Here is a tiny trained network, its code and every weight. The questions are about switching its units off for an input and a target symbol, where a switched-off unit gives its printed mean instead of its output.

import numpy as np


def w(rows, s, z=0):
    codes = np.array(rows[::2]) - 128.0
    scale = np.full(codes.shape[1], s)
    scale[-1] = z or s
    return codes * scale


def f(y):
    return np.maximum(y, 0)


def softmax(a):
    e = np.exp(a - a.max(-1, keepdims=True))
    return e / e.sum(-1, keepdims=True)


def log_softmax(a):
    a = a - a.max(-1, keepdims=True)
    return a - np.log(np.exp(a).sum(-1, keepdims=True))


def net(x, mask):
    ids = ['αβγζθλμξπστφψω'.index(c) for c in x.split()]
    T = len(ids)
    res = E[ids] + P[:T]
    r = res
    for j in range(2):
        rows = slice(3 * j, 3 * j + 3)
        q, k, v = (r @ M[0][rows].T for M in (Q, K, V))
        z = softmax(np.where(np.tri(T) > 0, q @ k.T / 3**0.5, -1e9)) @ v
        o = O[0][rows]
        res = res + np.where(mask[j], z, o[:, -1]) @ o[:, :-1]
    y = f(res @ A[0][:, :-1].T + A[0][:, -1])
    res = res + np.where(mask[2:14], y, B[0][:, -1]) @ B[0][:, :-1]
    return log_softmax(res[-1] @ U[:, :-1].T + U[:, -1])


Q, K, V, O, A, B = {}, {}, {}, {}, {}, {}
E = w([
[51,24,88,144,106,114],'α',
[89,183,127,223,113,190],'β',
[56,18,66,39,163,153],'γ',
[144,13,88,214,194,123],'ζ',
[98,99,234,144,128,130],'θ',
[181,51,172,186,67,70],'λ',
[66,151,61,45,84,36],'μ',
[120,204,157,148,39,102],'ξ',
[61,175,86,79,34,188],'π',
[246,167,5,162,67,33],'σ',
[143,111,154,105,252,32],'τ',
[123,217,62,114,237,129],'φ',
[180,254,194,26,122,50],'ψ',
[167,45,179,133,161,251],'ω',
],0.0067)
P = w([
[116,19,143,138,94,91],'0',
[213,146,132,84,150,111],'1',
[7,205,101,198,114,116],'2',
[120,22,157,140,104,111],'3',
[225,136,107,50,153,136],'4',
[1,207,97,222,108,111],'5',
[127,37,152,134,110,117],'6',
[225,140,111,48,158,139],'7',
[4,204,99,217,110,107],'8',
],0.0059)
Q[0] = w([
[168,163,169,101,191,213],'H0',
[123,216,69,132,197,39],'H0',
[96,81,110,137,53,55],'H0',
[124,255,112,40,105,65],'H1',
[17,195,134,162,127,171],'H1',
[233,94,132,62,106,60],'H1',
],0.0074)
K[0] = w([
[222,131,194,19,199,170],'H0',
[128,208,91,162,193,35],'H0',
[24,115,102,233,37,124],'H0',
[136,254,77,28,91,39],'H1',
[29,215,112,173,118,174],'H1',
[237,72,137,46,100,53],'H1',
],0.0076)
V[0] = w([
[230,200,135,123,97,235],'H0',
[72,75,198,111,24,180],'H0',
[208,129,181,27,254,211],'H0',
[226,96,89,13,124,71],'H1',
[57,98,68,200,149,213],'H1',
[33,242,109,52,123,131],'H1',
],0.0064)
O[0] = w([
[253,174,124,109,63,208,8],'H0',
[65,93,246,137,58,153,151],'H0',
[213,138,133,78,209,240,2],'H0',
[228,94,107,28,124,69,150],'H1',
[36,90,89,203,152,218,109],'H1',
[11,224,119,59,128,132,100],'H1',
],0.006,0.0026)
A[0] = w([
[246,176,125,99,153,148,114],'N0',
[128,148,74,202,131,54,197],'N1',
[146,94,213,169,42,173,190],'N2',
[74,123,110,207,181,223,96],'N3',
[129,2,199,106,182,112,82],'N4',
[155,111,64,105,171,244,251],'N5',
[86,195,230,114,93,95,108],'N6',
[31,81,133,115,59,127,80],'N7',
[71,95,86,194,175,209,52],'N8',
[102,173,239,233,153,172,72],'N9',
[88,243,40,112,72,125,68],'N10',
[101,205,75,88,239,115,247],'N11',
],0.0079,0.002)
B[0] = w([
[47,23,74,86,59,205,199],'N0',
[147,77,170,199,131,45,243],'N1',
[85,180,124,220,96,214,201],'N2',
[210,38,137,68,152,125,201],'N3',
[230,255,37,92,165,180,226],'N4',
[72,77,228,177,36,96,168],'N5',
[140,221,213,44,143,72,203],'N6',
[81,152,51,87,49,135,255],'N7',
[192,24,114,59,165,131,198],'N8',
[219,148,246,78,105,169,194],'N9',
[217,174,43,133,121,211,214],'N10',
[87,107,99,204,242,181,220],'N11',
],0.0075,0.0057)
U = w([
[99,65,104,61,53,50,111],'α',
[217,143,182,116,158,203,2],'β',
[54,61,38,151,119,169,168],'γ',
[149,26,176,164,136,32,19],'ζ',
[156,155,251,35,126,67,204],'θ',
[28,131,232,224,72,71,128],'λ',
[2,191,67,156,84,157,62],'μ',
[157,233,156,113,80,167,200],'ξ',
[144,158,39,24,110,192,30],'π',
[194,177,76,238,89,120,125],'σ',
[39,112,186,197,238,83,245],'τ',
[187,108,49,131,203,162,121],'φ',
[197,222,127,92,221,54,198],'ψ',
[108,50,171,118,83,191,158],'ω',
],0.0077,0.0033)

Each question gives the input, a string of symbols that net reads in full, and the target symbol t.
The units are the heads (3 rows each of Q, K, V and O) and the neurons (one row each of A and B). Each row of codes is followed by its name. A weight is (code - 128) times the scale printed after its matrix; where a second scale follows, it is the last column's (O, A, B and U).
mask holds one flag per unit, heads first, then neurons. A switched-off unit (its flag False) gives its mean, the last column of its rows in O or B, instead of its output. The means were averaged over made-up inputs and are rounded, as every weight is.
A unit's drop is (log p(t) with every unit on - log p(t) with that unit switched off) / (log p(t) with every unit on - log p(t) with every unit switched off).
The circuit of an input: a set's keep is (log p(t) with only the set's units on - log p(t) with every unit switched off) / (log p(t) with every unit on - log p(t) with every unit switched off). Starting from the 12 units with the biggest drops (on a tie, the unit counted first), units are removed one at a time, each time the one whose removal leaves the highest keep (on an exact tie, the one counted first), for as long as the keep stays at least 0.8.
circuit, biggest first: the units of the circuit, biggest drop first
unit that matters most: the unit with the biggest drop
top k neurons: the k neurons with the biggest drops, biggest first
heads that matter: for each layer, one digit per head in row order, 1 if its drop is at least 0.15 and else 0, layers parted by /
input γ θ π π, target μ: top 3 neurons -> [N7; N2; N1]
input γ τ α ζ π μ τ ω, target ω: heads that matter -> 10
input λ μ μ π λ γ φ ω ξ, target ξ: heads that matter -> 01
input λ μ ψ ξ, target λ: top neuron -> [N4]
input μ γ μ λ φ α θ, target ξ: heads that matter -> 00
input π β σ, target σ: heads that matter -> 10
input λ τ μ φ β ψ γ, target π: heads that matter -> 00
input ζ ζ ψ β λ π α θ μ, target μ: circuit, biggest first -> [H1; N7]
input φ ψ φ, target φ: heads that matter -> 11
input α π ζ ψ, target θ: top 3 neurons -> [N6; N10; N11]
input μ μ σ π μ π σ ξ ψ, target ψ: circuit, biggest first -> [N6; H1; N0; N11]
input π λ μ α γ β, target β: top 4 neurons -> [N9; N10; N3; N8]
input θ θ τ ζ, target φ: top 2 neurons -> [N4; N8]
input μ ζ λ φ φ ξ μ φ λ, target λ: top 2 neurons -> [N4; N1]
input ξ τ θ, target θ: circuit, biggest first -> [N9; N6; H1; N3]
input λ π τ σ, target ζ: unit that matters most -> N1
input α π θ μ μ λ γ, target π: top 3 neurons -> [N4; N1; N7]
input λ β λ α ζ λ λ θ ξ, target ξ: top 4 neurons -> [N10; N9; N6; N7]
input μ α μ, target μ: circuit, biggest first -> [H1; N7; H0]
input β π τ, target τ: heads that matter -> 00
input θ τ μ λ, target σ: heads that matter -> 01
input β σ ξ λ, target σ: circuit, biggest first -> [N4; H1; N2; H0]
input α σ σ ω, target β: circuit, biggest first -> [N4; H1; H0; N9]
input β λ β τ θ α, target α: unit that matters most -> N7
input ζ ξ γ τ, target ψ: heads that matter -> 00
input τ μ μ λ σ, target α: top 2 neurons -> [N0; N4]
input ξ μ σ ψ, target θ: top 2 neurons -> [N6; N4]
input α φ β θ, target ξ: top 3 neurons -> [N4; N2; N9]
